[  6   5   0  25   2   4   9   4  28  -5  -5   3   8  -1 -34 -50   5 -21
  -4   3  -1  -5  -3 -13   3  -6   1 -35  19   7  11  -3   3  10   8 -20
  11  -7  14  -5  14  12  19  -9 -28   8  -4 -27  -8  -3  -2] : (32) + Ruzat
[ -1   1  19  13 -42   8  -1 -10  56   0   4  17  -8 -11 -40 -16  12   9
  14   2  -4   8 -20  -7  -8  28   0  18 -14   7 -11  -1  42  -1  24  -4
  -8   6  22  13   3 -27 -22  18  48  11  -6 -33  23  28  -2] : (40) + Ruzat
[  5  -1  12  18  -2   2  11   0  40  -2   3   9  -1  -1 -22 -35   6 -10
  -1  -3   0  -6  -3  -6  -3   1   1 -35  10  14  -3  -3  10   0  12 -16
   8  -3  18  -3  16   3  11  -2 -32   7  -3 -22  -4  -5  -4] : (32) + Ruzat
[-10  -4  20   1  -2  -4  14   1  48  -4  15  16  -5 -11  -5 -14  -2  -3
   6 -11  -7  -8  10  -8 -10   5 -18 -47   5  29   4  -8  -6   4  33 -24
   2  -6   7 -13  19 -11  10   6 -33  13  -7 -14 -11   5 -14] : (40) + Ror
[  3 -12   6   5  -7  12   0 -10  42  -4 -19  17  -4 -11 -39 -32   4   2
   9  -4  -7   2  -9 -12  -4  15  -5   5  35  10  15 -10   8  -4  27 -13
  -2  -1  18  -5  -3 -21 -13  12  61   4  -4 -32   0  10  -4] : (43) + nuri
[  2   3  13  20 -17   3   8  -5  49  -4  -3  12   4  -5 -42 -55  10 -15
   6  -6  -4   2 -11 -14  -1   9   0 -20   6  14  11  -3  19  25  16 -25
   1  -1  12  -2   4   0   4   4   9  12  -8 -41  -1   2  -7] : (32) + Ruzat
[  0 -11  18   0   0   1   1  -2  31  -9 -19  24  -2 -16 -36 -59  -9  -5
   0  -4  -7   5   3  -2  -8   8   3  -2  25  22  20 -20  -5 -11  44 -22
 -10   2  -1  -8  -5 -20 -13   7  60   6  -4 -22 -11   5 -13] : (43) + nuri
[ -8   9  25  15  -8  -1  16   4  39  -2   8  16   1 -19 -28 -39  -3 -14
   6  -3  -3   1   5  -9  -3   1  -8 -41  -4  23  17  -4   6  13  27 -27
 -12  -3   8  -9   7  -4   9   3 -19  20 -12 -23 -14   7  -2] : (43) + Ruzat
[  0   5  18  24 -25   7   7   2  58  -2  -3  19  -3 -22 -59 -32   1  -3
  16  -1  -2   3 -12  -5  -3  18   3  13   5   9  18  -3  23   3  23 -15
 -19   6  24  10   2 -17 -22  13  54  21  -3 -31   1   9   9] : (43) + Kiga
[-12  -2  27  11 -25  -3   6  -3  50  -2  11  13  -3 -15 -34 -30  -4  -4
   8  -3  -1   3  -7 -14  -7   7   0  -5  -3  26  24  -8   4   6  28 -26
 -11   2 -10  -6   1 -12  -3   9  21  12  -3 -31   2   8 -17] : (43) + Ruzat
[ -2  -1  11  25 -13  11  12   0  85   4  21 -13 -10 -10  -5  19  17  11
  38 -18   1 -16  -3  -8   3  -1 -11   5  28   8 -12   6  -5 -26 -10  20
  -3 -12  66   9  39 -17 -13  21 -31  17  19  14 -19 -19  23] : (32) + Kiga
[  2 -11  16 -10   6  -1   8   1  32   0   0  19 -13 -16 -13  16  -9   6
   3  -3  -7  -7  12   3 -14  10  -2 -12  14  22  -7 -16 -13 -25  39  -8
   2   1  13  -9   3 -22 -12  12  16  11   5  -3 -12   3  -8] : (43) + Fol
[ -2 -19  15 -18 -21  13  -3 -22  39  -7 -25  28  -5  -1 -31 -26   6  23
   1 -13 -10  10 -14 -14 -11  24  -8   2  15  12   1 -16  28  -7  39  -8
  -2   3   2   1 -15 -28 -19  20  77   8 -19 -37  17  19 -15] : (40) + nuri
[ -6   2  28   2 -14  -4   4   4  44  -3   0  38  -7 -32 -45 -33 -12  -6
   6  -7  -6   3  10   2 -15  21  -4 -26  -9  29   8 -13   7   0  38 -35
  -9   2   3  -4   4 -15 -17   6  18  18  -6 -29  -6  15 -10] : (43) + Fol
[ -4   3  22  10 -10  -4   4   3  20   1   5   9   0 -11 -28 -18  -6 -14
   5  -3  -8  -2   2  -3  -3   0   8  -8  -4  18  10  -3   1   0  19 -15
  -7   2  -3   2   0  -2  -2  -1   3  10  -2 -13  -4   3  -6] : (43) + Ruzat
[ -7  -7  23   4 -14   5   5  -4  50   0   5   4  -4  -4 -16  -3   7   6
   5  -8  -7  -4  -4 -12  -9   5   0 -12   5  17  -3  -9   9 -12  22   0
   1   1  18   5  14  -8  -3  19   5   9  -2 -15  -2  -1  -8] : (40) + Ruzat
[  7  -4   6 -10   1   2   3  -4  22  -5  -6  24  -7  -2 -11 -21   1   0
  -6  -8  -2  -6   1   6  -9  14 -14 -38  11  19 -17 -10   4 -13  17 -17
  12  -1   8  -6  10  -1  -2   0 -14   1  -5 -17  -1   7 -11] : (32) + Fol
[ -9  -5  32  22 -12   5  20  -6  65  -4   4   3   4  -8 -30 -28   8  -8
   9  -6  -3   0  -5 -24  -6 -12  -1 -21  19  20  21 -10   5   8  39 -16
  -2  -2  17  -6   1 -16  14  10  11  17  -8 -31  -7  -5 -11] : (40) + Ruzat
[ -4  -2  24  11  12   0  15  -5  23  -7 -20  17   4 -11 -47 -42 -11 -22
 -12   0  -7   4   5 -13  -3  -4   6 -32  22  16  30 -22  -3   5  56 -26
  -4  -4   2 -13 -16  -7  16   2  38  12 -15 -36 -10  13 -13] : (40) + Kiga
[  9  -5 -12  -7   3   2   5   4  34  -1  -5  33 -13 -16 -24 -31  -2   7
   1 -10  -3 -14   1   7 -11  37 -26 -33  22  27 -10 -11   9  -4  28 -33
  19  -5   9 -19  10 -15  -9   6   0   1  -4 -26   3  23 -12] : (32) + Fol
[  6  -6   0  -7  -1  11  -1 -12  47  -8 -21  24   0  -4 -24 -43   9   6
   8 -12  -3  -1  -6 -12  -5  12 -17 -23  35  11   6 -11   7  -1  19 -19
   6  -7  26  -2   8 -18  -2  14  25   7 -10 -33  -2   7  -3] : (32) + nuri
[  6   2  12  -4  10   5  -1  -5   3 -10 -47  44   9  -6 -60 -85  -9 -19
 -20   0  -3   8  -1 -10  -9   4  -3 -42  28  12  28 -22  11  15  48 -38
  -2  -4 -11 -12 -22  -4   5  -4  62   8 -25 -48  -2  20 -20] : (32) + nuri
[-10   5  25  25 -29   1  11   2  72   1  21   5  -2 -24 -31 -26   4  -4
  20  -7  -6   1  -7 -11  -2  -4   1  -7  -4  22  14   6   7  10  14 -20
 -13   1  18  -1  15  -7  -5  14  -9  19   4 -15  -5   2   3] : (43) + Ruzat
[ -7  -2  29  29 -25   2  14  -2  60   0  14   0   0  -6 -33 -27   3 -11
   4  -3  -4   3  -6 -15  -1  -4   7  -1   3  17  14  -1   7   5  28 -17
  -3   0   7  -1   4  -6   5   7   2  13  -1 -26  -3  -4  -9] : (40) + Ruzat
[ -3   6  10  18  -6 -11  10  12  15   2  16  16  -1 -15 -28 -31 -10 -18
  -5   0  -2  -2   3   0  -4  11   1 -32 -15  20  10   0   2  15  25 -42
  -9   0 -15 -11   1   7  10 -10 -27   9  -4 -22  -8   7 -13] : (43) + Ror
[ -7   3  34  33 -13 -11  17   0  27  -4  12  -6   9  -6 -35 -34  -2 -21
   2   3  -2   5  -9 -17   0  -9  12  -7  -1  10  29   1   8  23  26 -18
  -8  -1 -11  -9  -9   2  17   0   9  16  -5 -33   1  -2 -13] : (40) + Ruzat
[ -3  -5  23  11 -13  -7   7   0   9  -4   5  16   1 -11 -35 -29 -10 -15
 -18   4  -8   6  -2  -3  -9  11  12 -10 -12  22  11 -14   6  -1  30 -30
   5   5 -30  -4 -14   0   6  -6  16   3  -4 -32   2   7 -27] : (40) + Fol
[  0   9  21  24  -4   4   3   3  56  -4  -8  10  -6 -21 -50 -11  -5 -10
  17   0  -2  -4   6   4   0  -7  10   3  20   7  11  -7   3 -18  21   1
 -13   0  42   6  13 -14 -16   8  23  18   8  -7 -25  -2  22] : (43) + Ruzat
[ -1  -4   5 -18  14   2   1   2  30   1  -9  34  -7  -4   1 -13   1   7
  -1 -17  -6  -7  10   1 -13  15 -25 -52  11  23 -14 -11  -4  -6  24 -15
   9  -6  19 -12  19 -10  -2   6 -29   7  -7 -10 -12   8  -6] : (32) + Fol
[ 15 -15  -7 -20 -26  11  -7 -18  30  -3 -21  39  -8   1 -26 -41  15  21
  -1 -12  -9   3 -24  -6 -14  44 -20   6  13  13 -18 -13  37 -10  10 -15
  17   2   1   2  -1 -14 -26  15  63  -7 -13 -43  33  22 -19] : (32) + nuri
[ -5   7  13  16 -19   9   3  -4  50  -3   4  -1   4 -12 -26 -17   7   1
  16  -5  -2   4  -6 -10   5  -1   3  10  10   4  17   1  11   8   7  -7
 -17   1  26   5   6 -15   3  12  24  18   1 -13 -12   3  13] : (43) + Kiga
[  5  -5   6  20 -18   9  15   0  63   0  16  -2 -13 -11 -17  -7  20   4
  18 -11  -6  -9 -11  -7  -3  10  -4   5  24  14  -7  -2  10 -13   5 -10
  11  -9  26   1  28  -7  -7  14  -7   8   7 -12  -1  -7  -4] : (32) + Kiga
[  8  -1   3  -9  -1  -5   0  10  12   2   2  22 -12  -6  -4 -18  -3   1
  -7  -7  -6  -7   2   9  -7  20 -15 -28 -10  17 -22  -2   5 -12   7 -15
  18  -1   0  -2  14   4  -5  -3 -25  -2  -1 -14  -1   5  -8] : (32) + Fol
[-10  -4  22  27 -21   3  17  -3  64  -5  11  11   0 -14 -43 -42   7  -7
  10  -5  -8   0  -7 -18  -5   6   0 -17   5  22  20  -6  19  12  39 -26
  -3  -2  18 -11   2 -14   7  10  18  17 -11 -39  -2   4 -11] : (40) + Kiga

[  1  -8   7 -14   6  -2  -7   0   8   5  -7   2   7   3   4   5   5   4
  -2   4  12   2   3  -3  -3  -4  -2  -6  -9   6  -7  -2  -8   0  11  -2
 -11   1   3  -4 -22  -2  -8  -7  -3   1  11   2  -9   2  10] : <6> + U
[  7  -3  -5 -13   7   1   1   0   9  -4  -3  -1  -2 -13  -4   6   9  11
   2  -5   6   4 -16  -4   4 -15  -2   6 -13   3  -8  -4  -3  11   9   6
  -5  10  -1   3   2  10  24  -3   2   1  -2  -5   2  -1   4] : <6> + U
[  1   7  -5  14   6  -6  -7   3 -10   2 -10  -4   2   4   6  14 -16  13
   7  -7  24   2   5   3 -11   6  -7  -8 -21  -2 -10 -12 -10  13   4   5
   4   1 -11  23   1   4  21   7  19  -7   5  -4  15  10  -7] : <4> + U
[ -4  -4  -5  -5  45   1  10   9   8 -11  -2  -1  -4   5  14   2   0  14
  -2  -4  -8  -5  -4   7  -2   3  -7   2  -9  -8 -31  -1  -4  -8   2  -5
   4 -10 -17 -10  -4  -1   5  -5   8   8   2   8  -3   8 -12] : <4> + W
[ -1   0   6  -5  33   6   2   6  12  -9   0   2  -4  -6   8   4   8  10
  -1  -1  -5   2  -8   8  -5  -1  -2   6   1  -2 -20  -1  -2  -6   7 -13
   4  -6 -14 -15   0   3   9  -8   6   5   5   3  -9   3  -3] : <4> + W
[  2  -4  -1  -5  37   1   7  -1   7  -9 -13   7  -2   0   6  -1 -15  17
   5  -5  10   3  10   2  -4   8   0  -1  -5 -19 -34   1  -9 -22  11  -8
  10  -8 -14  -3  -6  -5   6  -5   4   3   2   9  -7   8 -14] : <4> + W
[  3 -10 -16  10  14  -4   0   0  -6   0 -20 -10  -3   9   8   1 -23  23
  -6 -11  31  -3   4   4 -14   4   5 -20 -25 -10 -27  -9 -11   3   6  -3
  -1  -6 -19  24  -9   2  15   7  22   0   3  -4   9  13 -11] : <4> + U
[ -3   1 -11  -8  18  -4  -5   0   2 -18  -5  -3  -5   0  -1  -3   0   9
  12 -15   3   6  -2   9   1  14  -3   1   3  -4 -11   0   1  -6  -2 -11
  14  -8 -14  10  12   0   8   2   8   3  -5   6 -10   2  -6] : <4> + W
[  4  -5   0  -1  26   5  26   0   7 -17 -27 -13  -3  -3   2   6   2  21
   3 -12   4   4  -1  12  -2   9   8   1   9   2 -18   3   2  -6  -3 -11
  23  -6 -20   9  15  28   8  -8  23  15 -19   4   1   3 -18] : <4> + W
[ -2   3  -5   9  22   1   2 -15   8 -14 -11  -3  -6   3   9   2   2   0
   6 -10   1   9   4  10  -5  15  -1  -4  -5  -2 -18 -37   1 -10  -5 -17
  17 -13 -24   9   8   2  15   7   6   4  -4   5 -13   2 -14] : <4> + W
[ -1  -1   2   1  20   0   4   2   5  -7  -5  -1  -6  -1  -1   0  -4   3
   6  -1  -4   1   6   1   1   8  -5  -1  -1   1 -16  -6  -5 -11   4 -12
   4  -8 -13  -4  -6  -2  -1  -2  15  -3   4  10  -9   6  -4] : <4> + W
[  7  -7 -14  12  22   6  -6   0 -28  -1  -9  -1   9  19   4   8 -13  11
  10  -6  25  -4   9  -1   4   6   1 -11 -21 -11  -9  -4 -17   2  11  -8
  -6   2  -9  17   2  -2   5   2  10  -3   6   3  11   1  -1] : <4> + U
[ 5 -9 -4  1 -7 -3 -2  3 -6  9 -3  6  4  4  6  7 -2  2  0 -3 11 -2  7 -6
 -4  2  3 -8 -3  6 11  1 -8  0 -3  2 -6  7 12 11 -3 -3 -5 -3 -2  4 -1 -4
  7 -9 -8] : <6> + U
[  4  -3 -15   8  20  -3   8  -2  -2  25 -11 -10   5   7   2   1 -10  14
  -1  -4  23  -5  -4   2  -7  -1  -2  -4 -23  11 -20   0 -15   9   9   7
 -27  -1  -1  19  -7  12  12  -3  14   6  -2  -1  21   6  -7] : <4> + U
[  1   3   7  -8 -24  -5  11   5   6 -24   1   6   7  -2  -9   1  17   1
 -11   0  -3   2 -15  -3   3   0   7   5  20   8  22   4  12   7  -2   2
   8  13  14  -3   6   3 -10  -5  -6  -2 -13  -9   2 -10   8] : <6> + R
[ -7   3   4   5 -24 -15   0   0   4  12   4   3   3  -8  -1  -4   1 -10
  -7   1  -4  -1  -2  -4   0 -13  -2   4   5   9  17   9   9   8  -6  19
  -7   2  20  -6 -14  -2 -11  -2   3   1  -5 -14   9  -2   0] : <6> + U
[  3  -1  -9   2  19   7   8  -2  -2 -13 -13  -7  -2   3   2   2  -2   4
   7 -16   2  -3   4   1   3  12  -2  -3  13  -5  -4   0  -5  -4   0 -11
  12   5 -12   6  12  -2   7  -2   2   1  -6   5   2   3  -8] : <4> + W
[  2  -3  -9  -7  42   8  12  -4   3 -12  -7  -1  -6   2  10   2   1  14
  10 -10   1   9 -15   5  -1   7  -7   2  -7 -10 -29  -9  -3  -4  -2 -20
  11  -3 -19  -1   8   3  12   0   8   4  -2   6  -7   9  -5] : <4> + W

[ -5  14  22  -4  24  -6   4  -2  -8 -10  10   9  20 -30  -9  20 -11  20
  -1  10  -4  -4  -6  -9 -19   8   6  34 -11 -16   4 -40  -1  -5  -3  -9
  26  -6   1   4  14 -18  11  -3  -7   0  -5   1  10   3   9] : Fikur + S
[ -9  -7  15   2  15  -4   1  -3   5   2 -17  25  12 -16   1   1  -4  21
 -10   5  -6  -3  12 -13 -17   1   5  23  -4 -31  -5 -20   0 -12   3  -4
  12  -1 -10  -4   0 -17   4  -1  -9  -5   0   1   6  20   6] : Fikur + A
[  1  -8   7   3 -11  31   3  17  -2   8   1  21   0  -4  -2  -1  -4 -15
  -4   9  -5  -1  -6   0   3  -8   8   6  -5   0  -5  69   1  15   4  -5
 -16 -21   8   4  18  17   8  -2   5  -1  -4  13   9   3  -2] : nin + M
[-10 -16  10 -11  -3   2   2 -23  -4  -8  -8  14   0  -4   3  -3  15  -6
  -9   8 -15   6  -9  -4  -7  38  14   4  25  -9  -3  42 -14  -8  -4   2
  42  -5   1  -2  10  17   2  13  -6 -11  13  -6  -5  -9  11] : Fikur + L
[ -4   9   6  -2  -6 -10  -2   4  -8 -15   3  20   4 -16 -17  13 -10  10
   0  -6  -1  -5  -2   2  -1  -3  -1  25  -1  12   5  15  -1  -3   0   5
   0 -12   1  -2   8 -19  11  -8  -5   8  -3   6   3  -4   6] : nin + S
[  5   3   0  -3  -3  -2   1   8   5   0   2  37  -5  -1  -8  -4   0  -9
  -2   4 -17   0  -7  -4   5  -8  -4   3  -7  -9 -10  49   5   5   1  -9
  18  -5   3   0   8  20   4  -3  -6  -6   1   3   0  -1  -5] : Fikur + M
[ 14   5   0   0 -24  10   1  13   8   0  10   7 -19   6   1 -11  18 -24
   5   7 -12   5  -6  11  15 -19  -6 -25   5   7   5  69 -12  14   6 -12
 -14  -5  -3  24   1  53 -13  13   3   4   7  -3  -8  -6 -10] : nin + Y
[ -9  10  21  -1  -4   0  -2  -6  -5  -6  -7 -16   2 -20  -9   8 -10   7
  -3   0  -1  -5   3 -11  -9   6  15  20 -16 -33   3 -28   5 -19   9   3
 -24  -8  13  -2  -7 -38  17 -14  -7   0  -7   0   0   1   8] : nin + A
[  4   5   9 -11   5   7   5  -1   0  -4   3   2   3  -5   4  16  -1   8
  -8   3  -5  -6  -8  -1 -21   1  -5  10  -7   4   0 -16  -5  -5  -5   2
  30  69  -8   0   7  -6   3  10   3   2 -11  -8   3   0   8] : Fikur + L
[ -5  -6  -1  -2   1   2   2   8  -4   4  18  35   5  -2  -5   4 -11   6
  -3   7  -9   0  -2  -2  -6   5   8  25   1  -6   1  -1  -8  -4   5  -3
  14 -29  -4   4  16  -5  10   5  -2  -3  -9   5 -12  -9   5] : Fikur + S
[ -5  -2  16  -3  -3  -2   4   3   6   6  -4  27   3 -10  -1 -13  -6  -5
  -3  -5   2  -2  10 -16   1  -5  11   8  -3 -21 -26  13  -5   4   0 -41
 -11 -11  11  -1  -4 -15  13  -9   1  -7  -1   1   6  10  -1] : nin + M
[ -7  -3  11   8  -1  -3 -10   6   6  14  -4  22  -4  -4  -5  -8  -5  -7
  -3   0   0   6   2  -7  -7  -6  -4 -15  -2 -23  -9  49   5  17  -1   0
 -16 -10   5   2  20   2   3 -35   1  -7   4  17  -2   2  -5] : Fikur + M
[  4  11 -13  -8  -6   1   5  -1  -1 -12  -6  -5   1 -13   2 -19  -2  -5
   5  -2   3  -6  11  -9   1   8  -8  -9   2  12  -3 -13  12 -22   4  13
   5   9  23  -2 -16   3  -9 -11  -5   4  -6  -2  -6  -7   5] : rufu + A
[ -1   8   8  -9   8   2   3  17   6  -9   0  39   7 -19 -10   7  -4  -6
  -7   0 -11   2   6   5   2  -2  -8   8  -6  -9  -6  17   6  -8   4 -12
  22  -9   4   0   7  13   3  -3  -2  -6  -2   3  11  -1   7] : Fikur + M
[ -3  10  18  -3  -3  -1   4   2   2 -10  -5  -5   3 -14  -7  10  -5   7
  -2   4   0   8 -11   3 -41  -2  17  20  10   1  -6  28  -8 -13  15 -16
  -8 -15   1  -4 -12 -20  15   2   3   9   1  -6   0   7   9] : nin + A
